Here is a tiny trained network, its code and every weight. The questions are about switching its units off for an input and a class, where a switched-off unit gives its printed mean instead of its output.

import numpy as np


def w(rows, s, z=0):
    codes = np.array(rows[::2]) - 128.0
    scale = np.full(codes.shape[1], s)
    scale[-1] = z or s
    return codes * scale


def norm(h):
    return h / np.sqrt((h * h).mean(-1, keepdims=True) + 1e-5)


def f(y):
    return np.maximum(y, 0)


def log_softmax(a):
    a = a - a.max(-1, keepdims=True)
    return a - np.log(np.exp(a).sum(-1, keepdims=True))


def net(x, mask):
    res = np.array(x, float).reshape(1, 4) / 4 @ E
    u = 0
    for l in range(4):
        y = f(norm(res) @ A[l][:, :-1].T + A[l][:, -1])
        res = res + np.where(mask[u : u + 6], y, B[l][:, -1]) @ B[l][:, :-1]
        u += 6
    return log_softmax(norm(res)[-1] @ U[:, :-1].T + U[:, -1])


A, B = {}, {}
E = w([
[145,166,161,116,88,112,84,102,137,167,121,134],'x0',
[135,101,165,93,90,141,152,67,97,137,151,59],'x1',
[130,80,145,247,140,100,138,93,83,189,164,136],'x2',
[117,151,149,117,149,164,112,135,97,136,182,89],'x3',
],0.015)
A[0] = w([
[140,112,157,146,66,112,120,25,117,186,124,106,60],'L0N1',
[127,24,124,199,100,103,179,61,120,138,103,121,145],'L0N2',
[123,75,145,99,123,149,155,71,97,130,178,42,2],'L0N3',
[137,76,149,105,67,117,146,26,120,150,106,95,44],'L0N4',
[129,53,117,107,108,126,173,89,126,100,115,97,54],'L0N5',
[130,81,137,254,128,123,137,66,89,185,185,109,67],'L0N6',
],0.026,0.0039)
B[0] = w([
[117,125,216,113,135,71,97,186,137,212,142,31,208],'L0N1',
[165,130,60,141,103,103,37,27,117,137,108,229,225],'L0N2',
[188,107,73,129,65,142,122,51,65,131,245,117,209],'L0N3',
[77,60,97,104,119,39,164,140,176,76,83,104,205],'L0N4',
[76,146,115,135,164,134,160,197,172,73,94,157,172],'L0N5',
[29,155,184,146,191,178,138,254,124,170,218,152,253],'L0N6',
],0.018,0.034)
A[1] = w([
[141,134,186,170,156,113,120,102,142,178,24,117,116],'L1N1',
[126,136,155,254,165,125,120,144,111,175,131,170,156],'L1N2',
[152,170,83,120,103,155,87,92,125,109,138,202,185],'L1N3',
[73,109,120,137,149,119,150,140,166,87,64,193,255],'L1N4',
[151,144,148,93,104,228,197,91,92,91,147,92,54],'L1N5',
[133,226,180,33,78,156,76,111,156,142,88,120,157],'L1N6',
],0.035,0.0027)
B[1] = w([
[141,175,74,94,137,138,48,216,143,103,171,200,145],'L1N1',
[82,71,133,159,196,109,67,55,126,155,90,131,251],'L1N2',
[233,138,136,177,113,141,159,129,128,171,82,142,218],'L1N3',
[181,160,97,156,131,115,179,175,133,79,89,98,235],'L1N4',
[112,143,131,106,192,191,63,147,88,5,136,129,162],'L1N5',
[150,128,87,69,52,107,76,112,150,152,171,210,209],'L1N6',
],0.024,0.028)
A[2] = w([
[82,101,181,89,78,160,244,77,152,135,93,84,124],'L2N1',
[11,163,187,135,176,255,176,114,95,140,180,184,60],'L2N2',
[88,102,135,23,39,106,167,49,191,70,79,109,10],'L2N3',
[136,100,44,131,41,138,196,7,100,97,182,163,122],'L2N4',
[64,140,143,139,110,168,196,54,125,128,42,203,35],'L2N5',
[55,157,195,90,153,203,135,88,126,210,126,117,7],'L2N6',
],0.023,0.0019)
B[2] = w([
[86,181,179,140,126,163,180,121,151,202,72,96,140],'L2N1',
[54,102,85,120,162,9,108,254,142,109,183,73,250],'L2N2',
[49,131,144,164,214,93,105,196,174,152,79,58,185],'L2N3',
[163,167,169,67,137,188,35,154,124,134,134,210,229],'L2N4',
[149,95,108,137,129,109,157,37,118,83,86,76,146],'L2N5',
[80,124,135,101,113,88,84,197,170,140,146,227,208],'L2N6',
],0.016,0.015)
A[3] = w([
[151,149,171,157,125,162,238,163,106,139,122,82,61],'L3N1',
[113,114,131,62,80,90,149,96,146,100,114,103,121],'L3N2',
[185,131,127,117,63,117,181,119,132,132,130,122,92],'L3N3',
[139,140,175,13,74,171,113,102,144,88,131,61,5],'L3N4',
[172,157,103,111,69,101,150,134,132,122,124,138,152],'L3N5',
[129,106,224,88,47,137,216,74,112,205,175,3,55],'L3N6',
],0.031,0.0022)
B[3] = w([
[90,66,173,84,137,98,121,109,183,64,108,42,183],'L3N1',
[120,157,198,151,149,151,159,188,153,188,170,78,163],'L3N2',
[77,119,174,114,115,112,113,163,139,149,160,123,209],'L3N3',
[104,77,195,170,184,142,147,125,97,165,123,95,184],'L3N4',
[92,111,150,51,64,133,162,111,169,148,182,103,253],'L3N5',
[138,148,55,128,163,75,180,199,217,3,8,61,179],'L3N6',
],0.018,0.015)
U = w([
[76,209,151,138,76,178,181,35,76,178,114,112,24],'0',
[202,166,100,61,21,141,119,143,160,137,154,212,158],'1',
[140,132,157,84,153,231,99,113,49,43,174,117,99],'2',
[173,100,82,223,176,125,130,22,129,151,25,182,89],'3',
[6,72,162,136,179,76,53,127,123,207,186,122,170],'4',
[35,197,132,135,78,217,245,73,65,198,108,127,26],'5',
[123,140,127,107,114,89,203,189,178,85,84,41,197],'6',
[76,204,171,126,75,180,197,9,64,177,109,112,3],'7',
],0.011,0.0064)

Each question gives the input, the list of numbers given to net, and the class t.
The units are the neurons (one row each of A and B). Each row of codes is followed by its name. A weight is (code - 128) times the scale printed after its matrix; where a second scale follows, it is the last column's (A, B and U).
mask holds one flag per neuron, layer by layer. A switched-off neuron (its flag False) gives its mean, the last column of its row in B, instead of its output. The means were averaged over made-up inputs and are rounded, as every weight is.
A unit's drop is (log p(t) with every unit on - log p(t) with that unit switched off) / (log p(t) with every unit on - log p(t) with every unit switched off).
The circuit of an input: a set's keep is (log p(t) with only the set's units on - log p(t) with every unit switched off) / (log p(t) with every unit on - log p(t) with every unit switched off). Starting from the 12 units with the biggest drops (on a tie, the unit counted first), units are removed one at a time, each time the one whose removal leaves the highest keep (on an exact tie, the one counted first), for as long as the keep stays at least 0.8.
circuit, biggest first: the units of the circuit, biggest drop first
unit that matters most: the unit with the biggest drop
k most important neurons: the k neurons with the biggest drops, biggest first
top k neurons in layer l: the k neurons of layer l with the biggest drops, biggest first
input [-5,-5,7,-5], class 3: circuit, biggest first : [L0N2, L1N3]
input [-1,-3,-3,-1], class 1: circuit, biggest first : [L0N6, L0N4, L1N6, L0N3]
input [1,3,-7,6], class 2: 2 most important neurons : [L0N2, L1N5]
input [0,2,-5,-2], class 6: 2 most important neurons : [L0N3, L0N1]
input [-8,-8,-5,7], class 6: top 3 neurons in layer 0 : [L0N3, L0N1, L0N6]
input [0,-3,-6,3], class 1: top 2 neurons in layer 0 : [L0N4, L0N6]
input [-4,4,-6,0], class 2: circuit, biggest first : [L0N2, L0N6, L0N1, L1N5]
input [1,3,-7,7], class 2: 3 most important neurons : [L0N2, L1N5, L0N6]
input [-6,-6,0,0], class 6: circuit, biggest first : [L1N4, L0N3]
input [-5,-8,2,-2], class 3: 3 most important neurons : [L0N4, L0N6, L0N1]
input [0,0,-3,-8], class 6: 3 most important neurons : [L0N1, L0N3, L0N2]
input [5,8,-5,-1], class 6: 2 most important neurons : [L0N2, L3N6]
input [8,-4,1,-6], class 1: 3 most important neurons : [L0N6, L1N1, L0N3]
input [-3,1,3,-7], class 3: circuit, biggest first : [L0N2]
input [7,-1,-2,-8], class 1: 2 most important neurons : [L0N6, L0N3]
input [5,-7,3,-4], class 3: top 2 neurons in layer 0 : [L0N1, L0N6]
input [-2,-1,-1,1], class 6: top 4 neurons in layer 0 : [L0N3, L0N1, L0N6, L0N2]
input [-2,-1,-2,-2], class 6: top 2 neurons in layer 0 : [L0N1, L0N3]
input [-6,-1,7,-5], class 3: 2 most important neurons : [L0N2, L0N1]
input [2,-5,-7,-3], class 1: 3 most important neurons : [L0N6, L0N4, L1N6]
input [-8,-7,-1,-8], class 6: 3 most important neurons : [L0N3, L1N4, L0N6]
input [-2,2,-2,1], class 2: unit that matters most : L0N2
input [3,-1,-8,4], class 1: 4 most important neurons : [L0N6, L1N6, L0N4, L0N3]
input [0,-5,0,1], class 3: 4 most important neurons : [L0N4, L0N6, L0N1, L0N5]
input [6,-7,0,-5], class 1: 4 most important neurons : [L0N6, L0N4, L0N5, L1N1]
input [-6,-1,0,-8], class 3: top 2 neurons in layer 0 : [L0N2, L0N4]
input [-7,-1,0,4], class 2: top 3 neurons in layer 0 : [L0N6, L0N1, L0N2]
input [5,6,2,-1], class 6: top 3 neurons in layer 0 : [L0N4, L0N1, L0N3]
